Below are the code and all the weights of a small trained network. Each question names an input and a class and asks about switching units off, where a switched-off unit gives its printed mean instead of its output.

import numpy as np


def w(rows, s, z=0):
    codes = np.array(rows[::2]) - 128.0
    scale = np.full(codes.shape[1], s)
    scale[-1] = z or s
    return codes * scale


def f(y):
    return np.maximum(y, 0)


def log_softmax(a):
    a = a - a.max(-1, keepdims=True)
    return a - np.log(np.exp(a).sum(-1, keepdims=True))


def net(x, mask):
    res = np.array(x, float).reshape(1, 7) / 4 @ E
    y = f(res @ A[0][:, :-1].T + A[0][:, -1])
    res = res + np.where(mask, y, B[0][:, -1]) @ B[0][:, :-1]
    return log_softmax(res[-1] @ U[:, :-1].T + U[:, -1])


A, B = {}, {}
E = w([
[115,241,126,227,112,199,113,207,29],'x0',
[12,104,186,137,167,178,204,130,54],'x1',
[54,37,168,126,95,179,97,201,224],'x2',
[106,248,249,67,136,102,66,44,119],'x3',
[157,181,144,111,133,78,142,254,147],'x4',
[138,95,167,158,51,118,165,110,79],'x5',
[97,143,117,244,85,79,88,48,76],'x6',
],0.0083)
A[0] = w([
[103,104,115,137,73,151,194,152,81,247],'N0',
[207,172,103,151,94,117,81,111,158,203],'N1',
[131,78,139,70,94,101,144,200,192,143],'N2',
[42,148,186,98,115,189,73,121,178,128],'N3',
[181,91,64,91,169,81,106,105,190,253],'N4',
[128,4,110,124,90,125,132,89,161,178],'N5',
[150,164,123,119,142,123,106,162,89,113],'N6',
[152,163,130,134,94,102,69,129,140,140],'N7',
[194,185,131,137,121,59,89,117,162,116],'N8',
[209,111,168,45,180,97,175,129,103,103],'N9',
[155,137,84,155,111,176,164,189,155,84],'N10',
[103,116,160,122,143,153,82,144,127,43],'N11',
[160,129,86,126,106,148,163,174,127,143],'N12',
[131,193,161,148,90,88,95,121,58,35],'N13',
[119,145,111,177,130,158,160,122,84,118],'N14',
],0.014,0.0036)
B[0] = w([
[138,152,105,133,126,125,151,93,155,202],'N0',
[68,62,176,89,142,178,162,138,125,220],'N1',
[123,105,110,172,157,52,77,94,249,249],'N2',
[93,124,209,138,146,182,176,211,51,218],'N3',
[83,123,189,80,210,131,106,199,137,250],'N4',
[143,10,89,151,136,171,104,44,197,240],'N5',
[139,108,139,143,86,181,109,74,104,179],'N6',
[129,67,113,113,125,192,125,161,117,187],'N7',
[80,96,145,95,207,159,93,120,148,220],'N8',
[169,122,208,113,190,129,138,71,160,211],'N9',
[144,149,92,150,40,173,187,171,116,198],'N10',
[117,107,183,122,136,144,186,144,133,158],'N11',
[171,122,77,134,91,231,144,128,169,187],'N12',
[141,162,98,83,133,108,26,45,144,214],'N13',
[132,187,109,108,136,110,113,118,125,186],'N14',
],0.011,0.016)
U = w([
[171,254,66,130,23,162,130,123,104,112],'0',
[125,205,34,120,97,2,74,65,88,4],'1',
[187,55,113,212,70,130,185,45,167,90],'2',
[99,48,143,89,131,175,76,99,137,197],'3',
[118,220,202,65,166,65,169,112,134,132],'4',
[112,144,151,105,81,208,226,180,30,99],'5',
[40,122,122,166,122,88,152,249,140,122],'6',
],0.0093,0.0024)

Each question gives the input, the list of numbers given to net, and the class t.
The units are the neurons (one row each of A and B). Each row of codes is followed by its name. A weight is (code - 128) times the scale printed after its matrix; where a second scale follows, it is the last column's (A, B and U).
mask holds one flag per neuron, in row order. A switched-off neuron (its flag False) gives its mean, the last column of its row in B, instead of its output. The means were averaged over made-up inputs and are rounded, as every weight is.
A unit's drop is (log p(t) with every unit on - log p(t) with that unit switched off) / (log p(t) with every unit on - log p(t) with every unit switched off).
The circuit of an input: a set's keep is (log p(t) with only the set's units on - log p(t) with every unit switched off) / (log p(t) with every unit on - log p(t) with every unit switched off). Starting from the 12 units with the biggest drops (on a tie, the unit counted first), units are removed one at a time, each time the one whose removal leaves the highest keep (on an exact tie, the one counted first), for as long as the keep stays at least 0.8.
circuit, biggest first: the units of the circuit, biggest drop first
most important unit: the unit with the biggest drop
k most important neurons: the k neurons with the biggest drops, biggest first
drop of u: that unit's drop, to one decimal
input [8,-6,1,-5,5,1,4], class 5: circuit, biggest first -> (N10)
input [3,3,8,3,-2,7,6], class 5: circuit, biggest first -> (N3, N2)
input [-2,6,3,4,4,6,-2], class 4: circuit, biggest first -> (N5, N7)
input [-4,6,-5,-4,2,-3,2], class 2: circuit, biggest first -> (N8, N1)
input [7,-6,3,-3,5,-1,2], class 5: circuit, biggest first -> (N10, N2)
input [4,-8,-8,-6,0,0,-7], class 5: 3 most important neurons -> (N10, N5, N2)
input [5,4,-1,8,2,-8,-7], class 5: 2 most important neurons -> (N3, N2)
input [6,1,-7,-1,4,-4,-7], class 0: 2 most important neurons -> (N3, N4)
input [8,-3,-8,-1,4,8,3], class 0: 2 most important neurons -> (N5, N14)
input [0,0,6,7,3,-6,8], class 5: circuit, biggest first -> (N3, N2)
input [-4,-2,-6,5,3,1,-4], class 4: 4 most important neurons -> (N5, N9, N12, N4)
input [2,6,6,-1,2,2,-6], class 6: 2 most important neurons -> (N2, N3)
input [6,4,0,8,-2,-5,0], class 5: 2 most important neurons -> (N3, N2)
input [1,4,-8,-7,-5,8,2], class 2: circuit, biggest first -> (N4)
input [-8,0,0,-3,-5,7,5], class 2: 2 most important neurons -> (N5, N8)
input [5,-8,7,1,-8,-5,-6], class 6: 2 most important neurons -> (N3, N13)
input [-2,8,0,2,4,-6,-8], class 4: drop of N5 -> 0.1
input [3,0,6,4,6,-8,-5], class 6: drop of N2 -> 0.5
input [0,3,8,-7,-5,3,-5], class 2: drop of N0 -> 0.0
input [-5,0,-5,-5,4,8,5], class 2: drop of N5 -> 0.1
input [5,0,8,3,7,6,0], class 6: most important unit -> N2
